Here is a tiny trained network, its code and every weight. The questions are about switching its units off for an input and a class, where a switched-off unit gives its printed mean instead of its output.

import numpy as np


def w(rows, s, z=0):
    codes = np.array(rows[::2]) - 128.0
    scale = np.full(codes.shape[1], s)
    scale[-1] = z or s
    return codes * scale


def f(y):
    return y / 2 * (1 + np.tanh(0.7978845608 * (y + 0.044715 * y**3)))


def log_softmax(a):
    a = a - a.max(-1, keepdims=True)
    return a - np.log(np.exp(a).sum(-1, keepdims=True))


def net(x, mask):
    res = np.array(x, float).reshape(1, 4) / 4 @ E
    y = f(res @ A[0][:, :-1].T + A[0][:, -1])
    res = res + np.where(mask, y, B[0][:, -1]) @ B[0][:, :-1]
    return log_softmax(res[-1] @ U[:, :-1].T + U[:, -1])


A, B = {}, {}
E = w([
[43,118,134,105,153,166,109],'x0',
[167,1,253,36,94,219,28],'x1',
[190,149,168,137,186,191,156],'x2',
[97,216,253,188,121,78,62],'x3',
],0.0096)
A[0] = w([
[80,206,75,147,183,69,233,2],'neuron 1',
[125,99,101,130,79,177,203,44],'neuron 2',
[112,90,72,88,138,134,153,155],'neuron 3',
[79,182,242,206,76,106,116,62],'neuron 4',
[170,191,150,127,235,216,161,71],'neuron 5',
[62,120,66,110,2,75,75,35],'neuron 6',
],0.0097,0.0058)
B[0] = w([
[102,22,70,73,96,70,74,249],'neuron 1',
[141,146,10,132,132,169,202,153],'neuron 2',
[121,103,152,142,186,122,205,183],'neuron 3',
[145,110,16,65,163,191,209,209],'neuron 4',
[99,111,163,220,18,115,167,179],'neuron 5',
[72,195,134,167,55,192,178,178],'neuron 6',
],0.011,0.014)
U = w([
[145,64,143,34,86,118,74,115],'0',
[106,192,148,173,1,145,188,59],'1',
[159,178,95,71,230,139,208,44],'2',
[126,147,158,77,137,88,154,249],'3',
[141,166,133,152,202,100,71,166],'4',
],0.0098,0.011)

Each question gives the input, the list of numbers given to net, and the class t.
The units are the neurons (one row each of A and B). Each row of codes is followed by its name. A weight is (code - 128) times the scale printed after its matrix; where a second scale follows, it is the last column's (A, B and U).
mask holds one flag per neuron, in row order. A switched-off neuron (its flag False) gives its mean, the last column of its row in B, instead of its output. The means were averaged over made-up inputs and are rounded, as every weight is.
A unit's drop is (log p(t) with every unit on - log p(t) with that unit switched off) / (log p(t) with every unit on - log p(t) with every unit switched off).
The circuit of an input: a set's keep is (log p(t) with only the set's units on - log p(t) with every unit switched off) / (log p(t) with every unit on - log p(t) with every unit switched off). Starting from all 6 units, units are removed one at a time, each time the one whose removal leaves the highest keep (on an exact tie, the one counted first), for as long as the keep stays at least 0.8.
units of the circuit, in order: the units of the circuit, biggest drop first
most important unit: the unit with the biggest drop
top k neurons: the k neurons with the biggest drops, biggest first
drop of u: that unit's drop, to one decimal
input [-2,-5,-4,3], class 0: most important unit	neuron 1
input [0,4,-6,-5], class 1: top 2 neurons	(neuron 1; neuron 6)
input [-2,4,6,6], class 1: top 3 neurons	(neuron 5; neuron 1; neuron 3)
input [-4,-8,-8,-6], class 0: top 2 neurons	(neuron 1; neuron 5)
input [-1,1,-3,-1], class 4: units of the circuit, in order	(neuron 1; neuron 5; neuron 4)
input [7,5,-5,4], class 3: top 4 neurons	(neuron 1; neuron 5; neuron 6; neuron 4)
input [-2,1,-2,2], class 4: units of the circuit, in order	(neuron 1; neuron 5; neuron 6; neuron 4)
input [2,2,-4,1], class 1: top 2 neurons	(neuron 1; neuron 6)
input [-3,-8,0,-7], class 0: top 2 neurons	(neuron 1; neuron 4)
input [1,-2,-2,3], class 4: units of the circuit, in order	(neuron 5; neuron 1; neuron 3)
input [5,5,-8,-2], class 1: top 2 neurons	(neuron 6; neuron 1)
input [7,-7,-4,-7], class 0: top 2 neurons	(neuron 1; neuron 4)
input [-6,1,8,2], class 1: top 2 neurons	(neuron 5; neuron 1)
input [-3,2,0,6], class 2: top 3 neurons	(neuron 4; neuron 1; neuron 5)
input [3,5,-8,-4], class 1: most important unit	neuron 6
input [-5,1,4,6], class 2: top 2 neurons	(neuron 4; neuron 1)
input [-4,-3,5,-3], class 1: top 2 neurons	(neuron 5; neuron 4)
input [-2,-6,-6,-3], class 0: top 2 neurons	(neuron 1; neuron 5)
input [1,-3,4,6], class 2: top 2 neurons	(neuron 4; neuron 6)
input [-1,-4,0,-1], class 0: units of the circuit, in order	(neuron 1; neuron 6)
input [5,2,3,-6], class 2: units of the circuit, in order	(neuron 1)
input [6,4,-6,8], class 2: drop of neuron 4	0.9
input [4,-7,-3,5], class 0: drop of neuron 1	1.0
input [-4,1,3,7], class 2: drop of neuron 4	0.8
input [-3,3,-1,-6], class 2: drop of neuron 2	0.1
